Here is a tiny trained network, its code and every weight. The questions are about switching its units off for an input and a class, where a switched-off unit gives its printed mean instead of its output.

import numpy as np


def w(rows, s, z=0):
    codes = np.array(rows[::2]) - 128.0
    scale = np.full(codes.shape[1], s)
    scale[-1] = z or s
    return codes * scale


def f(y):
    return y / 2 * (1 + np.tanh(0.7978845608 * (y + 0.044715 * y**3)))


def log_softmax(a):
    a = a - a.max(-1, keepdims=True)
    return a - np.log(np.exp(a).sum(-1, keepdims=True))


def net(x, mask):
    res = np.array(x, float).reshape(1, 6) / 4 @ E
    y = f(res @ A[0][:, :-1].T + A[0][:, -1])
    res = res + np.where(mask, y, B[0][:, -1]) @ B[0][:, :-1]
    return log_softmax(res[-1] @ U[:, :-1].T + U[:, -1])


A, B = {}, {}
E = w([
[255,79,99],'x0',
[98,3,210],'x1',
[127,128,128],'x2',
[127,127,127],'x3',
[125,130,129],'x4',
[75,82,38],'x5',
],0.008)
A[0] = w([
[65,161,178,164],'N0',
[122,51,141,2],'N1',
[102,90,92,204],'N2',
[90,101,38,235],'N3',
[63,154,137,48],'N4',
[103,61,180,74],'N5',
[252,75,91,51],'N6',
[177,175,203,192],'N7',
[177,164,115,53],'N8',
[165,46,148,91],'N9',
[120,88,161,150],'N10',
[97,112,161,41],'N11',
[177,235,72,87],'N12',
[128,74,163,93],'N13',
[96,196,164,231],'N14',
],0.013,0.004)
B[0] = w([
[118,81,74,212],'N0',
[80,150,181,176],'N1',
[164,110,227,184],'N2',
[197,71,215,233],'N3',
[51,95,47,167],'N4',
[149,162,171,213],'N5',
[46,101,28,252],'N6',
[152,2,166,222],'N7',
[68,135,142,159],'N8',
[118,190,76,212],'N9',
[150,208,151,184],'N10',
[68,208,65,144],'N11',
[95,203,209,254],'N12',
[89,221,159,185],'N13',
[165,94,118,221],'N14',
],0.0087,0.0074)
U = w([
[131,127,121,254],'0',
[88,252,154,48],'1',
[16,94,31,49],'2',
[175,50,178,54],'3',
[146,125,120,186],'4',
],0.011,0.0076)

Each question gives the input, the list of numbers given to net, and the class t.
The units are the neurons (one row each of A and B). Each row of codes is followed by its name. A weight is (code - 128) times the scale printed after its matrix; where a second scale follows, it is the last column's (A, B and U).
mask holds one flag per neuron, in row order. A switched-off neuron (its flag False) gives its mean, the last column of its row in B, instead of its output. The means were averaged over made-up inputs and are rounded, as every weight is.
A unit's drop is (log p(t) with every unit on - log p(t) with that unit switched off) / (log p(t) with every unit on - log p(t) with every unit switched off).
The circuit of an input: a set's keep is (log p(t) with only the set's units on - log p(t) with every unit switched off) / (log p(t) with every unit on - log p(t) with every unit switched off). Starting from the 12 units with the biggest drops (on a tie, the unit counted first), units are removed one at a time, each time the one whose removal leaves the highest keep (on an exact tie, the one counted first), for as long as the keep stays at least 0.8.
units of the circuit, in order: the units of the circuit, biggest drop first
unit that matters most: the unit with the biggest drop
top k neurons: the k neurons with the biggest drops, biggest first
drop when u is switched off: that unit's drop, to one decimal
input [-7,1,-5,-7,-4,8], class 3: unit that matters most : N3
input [8,8,-8,1,4,-4], class 0: top 3 neurons : (N7; N12; N6)
input [-3,5,-1,-5,1,5], class 1: units of the circuit, in order : (N7; N6)
input [-4,-7,-7,-7,-8,-8], class 3: top 2 neurons : (N7; N14)
input [6,-4,-3,2,0,-5], class 2: top 2 neurons : (N6; N3)
input [6,8,5,-1,-1,-6], class 1: units of the circuit, in order : (N13; N9)
input [4,-8,1,-7,0,5], class 1: top 2 neurons : (N12; N7)
input [-8,-6,8,-4,1,8], class 0: top 2 neurons : (N3; N6)
input [1,3,-3,-2,4,7], class 3: top 2 neurons : (N3; N2)
input [-6,-2,-2,8,6,-1], class 2: units of the circuit, in order : (N4; N0)
input [-8,-5,-4,0,-5,2], class 2: top 2 neurons : (N4; N0)
input [-8,8,4,2,2,1], class 1: top 3 neurons : (N5; N10; N6)
input [7,-7,-5,0,-4,2], class 1: top 3 neurons : (N12; N7; N0)
input [-1,-4,7,3,-7,-8], class 3: units of the circuit, in order : (N7)
input [1,-6,5,6,-4,7], class 3: drop when N13 is switched off : 0.1
input [8,0,0,-1,3,6], class 2: drop when N3 is switched off : -0.1
input [4,-3,3,2,-3,0], class 2: drop when N6 is switched off : 0.8
input [-1,-5,-1,-8,-5,8], class 3: drop when N8 is switched off : 0.0
